Below is a small trained network, with its code and all its weights. Each question gives an input and a target symbol and asks what happens when units are switched off, that is, made to give their printed mean instead of their output.

import numpy as np


def w(rows, s, z=0):
    codes = np.array(rows[::2]) - 128.0
    scale = np.full(codes.shape[1], s)
    scale[-1] = z or s
    return codes * scale


def norm(h):
    return h / np.sqrt((h * h).mean(-1, keepdims=True) + 1e-5)


def f(y):
    return np.maximum(y, 0)


def softmax(a):
    e = np.exp(a - a.max(-1, keepdims=True))
    return e / e.sum(-1, keepdims=True)


def log_softmax(a):
    a = a - a.max(-1, keepdims=True)
    return a - np.log(np.exp(a).sum(-1, keepdims=True))


def net(x, mask):
    ids = ['Φβεμτω'.index(c) for c in x.split()]
    T = len(ids)
    res = E[ids] + P[:T]
    r = norm(res)
    for j in range(3):
        rows = slice(4 * j, 4 * j + 4)
        q, k, v = (r @ M[0][rows].T for M in (Q, K, V))
        z = softmax(np.where(np.tri(T) > 0, q @ k.T / 4**0.5, -1e9)) @ v
        o = O[0][rows]
        res = res + np.where(mask[j], z, o[:, -1]) @ o[:, :-1]
    y = f(norm(res) @ A[0][:, :-1].T + A[0][:, -1])
    res = res + np.where(mask[3:7], y, B[0][:, -1]) @ B[0][:, :-1]
    return log_softmax(norm(res)[-1] @ U[:, :-1].T + U[:, -1])


Q, K, V, O, A, B = {}, {}, {}, {}, {}, {}
E = w([
[250,54,94,196,167],'Φ',
[120,112,193,113,103],'β',
[162,113,209,91,92],'ε',
[127,160,208,186,157],'μ',
[65,42,100,114,122],'τ',
[163,137,145,193,39],'ω',
],0.014)
P = w([
[84,196,195,30,80],'0',
[97,163,177,70,84],'1',
[117,139,134,88,125],'2',
[120,104,127,106,112],'3',
[130,86,128,136,119],'4',
[132,58,126,168,134],'5',
[131,25,136,188,139],'6',
[125,2,111,190,134],'7',
],0.0088)
Q[0] = w([
[92,11,196,238,113],'H1',
[135,144,147,84,146],'H1',
[76,248,62,134,131],'H1',
[68,168,16,84,97],'H1',
[97,202,71,121,110],'H2',
[49,216,73,114,209],'H2',
[168,155,114,138,163],'H2',
[176,61,163,180,167],'H2',
[145,162,97,120,236],'H3',
[166,136,146,53,207],'H3',
[114,92,89,129,142],'H3',
[129,46,120,137,158],'H3',
],0.014)
K[0] = w([
[237,48,74,158,144],'H1',
[100,155,93,107,75],'H1',
[121,166,130,62,68],'H1',
[116,181,193,63,135],'H1',
[163,188,161,8,174],'H2',
[118,230,115,80,157],'H2',
[74,148,105,61,136],'H2',
[80,103,174,206,110],'H2',
[93,156,124,41,63],'H3',
[124,162,110,103,33],'H3',
[182,114,127,92,149],'H3',
[149,115,103,132,103],'H3',
],0.013)
V[0] = w([
[15,190,141,208,125],'H1',
[113,205,100,192,70],'H1',
[197,88,146,113,221],'H1',
[83,136,26,114,53],'H1',
[197,104,173,96,146],'H2',
[48,144,155,101,214],'H2',
[199,115,93,78,133],'H2',
[179,191,138,90,42],'H2',
[116,113,87,180,88],'H3',
[112,69,204,160,194],'H3',
[203,161,163,171,144],'H3',
[130,103,119,222,250],'H3',
],0.012)
O[0] = w([
[133,124,95,160,195,23],'H1',
[116,99,131,199,163,72],'H1',
[171,126,178,69,95,202],'H1',
[9,114,54,183,106,28],'H1',
[182,182,167,100,105,178],'H2',
[93,104,119,30,163,74],'H2',
[108,180,166,139,88,60],'H2',
[142,137,189,212,187,135],'H2',
[175,125,131,176,131,98],'H3',
[145,137,103,89,155,255],'H3',
[139,63,119,148,168,188],'H3',
[140,71,142,107,187,123],'H3',
],0.013,0.0071)
A[0] = w([
[85,99,74,254,151,148],'N1',
[179,100,54,122,135,183],'N2',
[125,195,198,89,170,254],'N3',
[47,139,68,58,154,88],'N4',
],0.015,0.0039)
B[0] = w([
[157,102,198,219,106,203],'N1',
[47,155,142,146,67,176],'N2',
[125,89,86,132,152,254],'N3',
[108,6,117,90,35,183],'N4',
],0.016,0.0096)
U = w([
[167,236,205,65,66,95],'Φ',
[190,78,119,52,254,133],'β',
[87,202,132,49,162,198],'ε',
[25,46,79,63,95,155],'μ',
[124,136,100,116,156,2],'τ',
[122,90,155,227,140,170],'ω',
],0.0089,0.0047)

Each question gives the input, a string of symbols that net reads in full, and the target symbol t.
The units are the heads (4 rows each of Q, K, V and O) and the neurons (one row each of A and B). Each row of codes is followed by its name. A weight is (code - 128) times the scale printed after its matrix; where a second scale follows, it is the last column's (O, A, B and U).
mask holds one flag per unit, heads first, then neurons. A switched-off unit (its flag False) gives its mean, the last column of its rows in O or B, instead of its output. The means were averaged over made-up inputs and are rounded, as every weight is.
A unit's drop is (log p(t) with every unit on - log p(t) with that unit switched off) / (log p(t) with every unit on - log p(t) with every unit switched off).
The circuit of an input: a set's keep is (log p(t) with only the set's units on - log p(t) with every unit switched off) / (log p(t) with every unit on - log p(t) with every unit switched off). Starting from all 7 units, units are removed one at a time, each time the one whose removal leaves the highest keep (on an exact tie, the one counted first), for as long as the keep stays at least 0.8.
circuit, biggest first: the units of the circuit, biggest drop first
most important unit: the unit with the biggest drop
top k neurons: the k neurons with the biggest drops, biggest first
heads that matter: for each layer, one digit per head in row order, 1 if its drop is at least 0.15 and else 0, layers parted by /
drop when u is switched off: that unit's drop, to one decimal
input τ τ Φ, target Φ: heads that matter => 001
input ω β ω ε ε τ ε ε, target μ: circuit, biggest first => (H1)
input ω μ μ, target ω: heads that matter => 100
input ω ω ω β β μ, target β: circuit, biggest first => (N1, H1)
input τ μ μ β ω β μ β, target β: heads that matter => 101
input τ ε ω, target ω: heads that matter => 100
input τ μ ε, target μ: heads that matter => 100
input μ β ε μ β, target β: heads that matter => 000
input μ τ μ, target μ: circuit, biggest first => (H2, H1)
input Φ ε μ τ ω ω β, target Φ: top 2 neurons => (N4, N1)
input Φ μ β ω ω β β τ, target Φ: heads that matter => 100
input ε μ β τ β, target μ: heads that matter => 100
input μ ε ω Φ τ, target Φ: heads that matter => 110
input μ μ μ, target β: most important unit => H1
input ε μ β μ μ τ ω τ, target ω: circuit, biggest first => (H1, N1)
input μ ε ε, target β: top 3 neurons => (N3, N1, N2)
input μ μ τ ω ε ε ε β, target Φ: top 2 neurons => (N4, N2)
input ε β τ Φ ω μ, target Φ: top 2 neurons => (N4, N1)
input τ ω μ, target ω: drop when N1 is switched off => 0.1
input β ε ε μ μ μ τ β, target μ: drop when H2 is switched off => 0.1
input ε ω ε, target ω: circuit, biggest first => (H1)
input ε τ μ ω, target ω: drop when H1 is switched off => 0.2
